Below are the code and all the weights of a small trained network. Each question names an input and a class and asks about switching units off, where a switched-off unit gives its printed mean instead of its output.

import numpy as np


def w(rows, s, z=0):
    codes = np.array(rows[::2]) - 128.0
    scale = np.full(codes.shape[1], s)
    scale[-1] = z or s
    return codes * scale


def norm(h):
    return h / np.sqrt((h * h).mean(-1, keepdims=True) + 1e-5)


def f(y):
    return np.maximum(y, 0)


def log_softmax(a):
    a = a - a.max(-1, keepdims=True)
    return a - np.log(np.exp(a).sum(-1, keepdims=True))


def net(x, mask):
    res = np.array(x, float).reshape(1, 6) / 4 @ E
    u = 0
    for l in range(2):
        y = f(norm(res) @ A[l][:, :-1].T + A[l][:, -1])
        res = res + np.where(mask[u : u + 7], y, B[l][:, -1]) @ B[l][:, :-1]
        u += 7
    return log_softmax(norm(res)[-1] @ U[:, :-1].T + U[:, -1])


A, B = {}, {}
E = w([
[124,131,127],'x0',
[22,105,127],'x1',
[129,130,203],'x2',
[124,124,123],'x3',
[122,130,129],'x4',
[245,2,156],'x5',
],0.0036)
A[0] = w([
[166,174,180,121],'0.n0',
[122,13,123,6],'0.n1',
[52,185,247,111],'0.n2',
[150,105,120,62],'0.n3',
[85,200,95,237],'0.n4',
[2,29,144,202],'0.n5',
[157,76,150,198],'0.n6',
],0.0091,0.002)
B[0] = w([
[189,123,100,179],'0.n0',
[89,100,125,202],'0.n1',
[100,123,133,228],'0.n2',
[88,110,52,154],'0.n3',
[116,74,170,239],'0.n4',
[254,170,229,253],'0.n5',
[29,166,194,223],'0.n6',
],0.0073,0.0047)
A[1] = w([
[209,119,75,228],'1.n0',
[79,179,114,94],'1.n1',
[51,131,154,117],'1.n2',
[40,139,101,235],'1.n3',
[148,71,132,113],'1.n4',
[118,79,204,108],'1.n5',
[83,78,1,252],'1.n6',
],0.011,0.0017)
B[1] = w([
[118,124,179,175],'1.n0',
[63,81,130,150],'1.n1',
[138,103,113,190],'1.n2',
[104,133,168,173],'1.n3',
[39,89,138,165],'1.n4',
[100,219,50,255],'1.n5',
[163,254,110,155],'1.n6',
],0.0066,0.0071)
U = w([
[127,133,128,188],'0',
[132,138,137,158],'1',
[65,51,115,170],'2',
[165,187,112,70],'3',
[209,88,151,161],'4',
[131,118,110,127],'5',
[186,33,12,1],'6',
],0.011,0.0056)

Each question gives the input, the list of numbers given to net, and the class t.
The units are the neurons (one row each of A and B). Each row of codes is followed by its name. A weight is (code - 128) times the scale printed after its matrix; where a second scale follows, it is the last column's (A, B and U).
mask holds one flag per neuron, layer by layer. A switched-off neuron (its flag False) gives its mean, the last column of its row in B, instead of its output. The means were averaged over made-up inputs and are rounded, as every weight is.
A unit's drop is (log p(t) with every unit on - log p(t) with that unit switched off) / (log p(t) with every unit on - log p(t) with every unit switched off).
The circuit of an input: a set's keep is (log p(t) with only the set's units on - log p(t) with every unit switched off) / (log p(t) with every unit on - log p(t) with every unit switched off). Starting from the 12 units with the biggest drops (on a tie, the unit counted first), units are removed one at a time, each time the one whose removal leaves the highest keep (on an exact tie, the one counted first), for as long as the keep stays at least 0.8.
units of the circuit, in order: the units of the circuit, biggest drop first
k most important neurons: the k neurons with the biggest drops, biggest first
top k neurons in layer l: the k neurons of layer l with the biggest drops, biggest first
input [-6,-8,-1,-5,2,-6], class 4: units of the circuit, in order : [0.n6; 1.n5; 0.n0]
input [5,7,-4,2,2,-3], class 4: units of the circuit, in order : [0.n5; 0.n6]
input [-2,-2,-5,1,5,-7], class 2: units of the circuit, in order : [1.n1; 0.n5]
input [-2,-8,5,6,2,-3], class 4: 4 most important neurons : [1.n5; 0.n0; 0.n6; 1.n6]
input [6,-2,-2,-7,-2,-7], class 2: 2 most important neurons : [0.n5; 0.n4]
input [-1,-7,-1,-5,-2,-8], class 2: top 3 neurons in layer 0 : [0.n5; 0.n4; 0.n6]
input [2,5,-3,1,0,-2], class 4: top 2 neurons in layer 0 : [0.n5; 0.n6]
input [3,-1,2,-4,7,8], class 2: most important neuron : [0.n5]
input [-1,0,5,-2,1,5], class 2: top 2 neurons in layer 0 : [0.n5; 0.n1]
input [1,-8,2,-6,-4,-5], class 4: units of the circuit, in order : [1.n5; 0.n6; 0.n0]
input [-2,-6,4,4,-7,-8], class 2: 2 most important neurons : [0.n5; 1.n1]
input [-6,7,-5,-5,-6,5], class 4: 2 most important neurons : [0.n5; 0.n2]
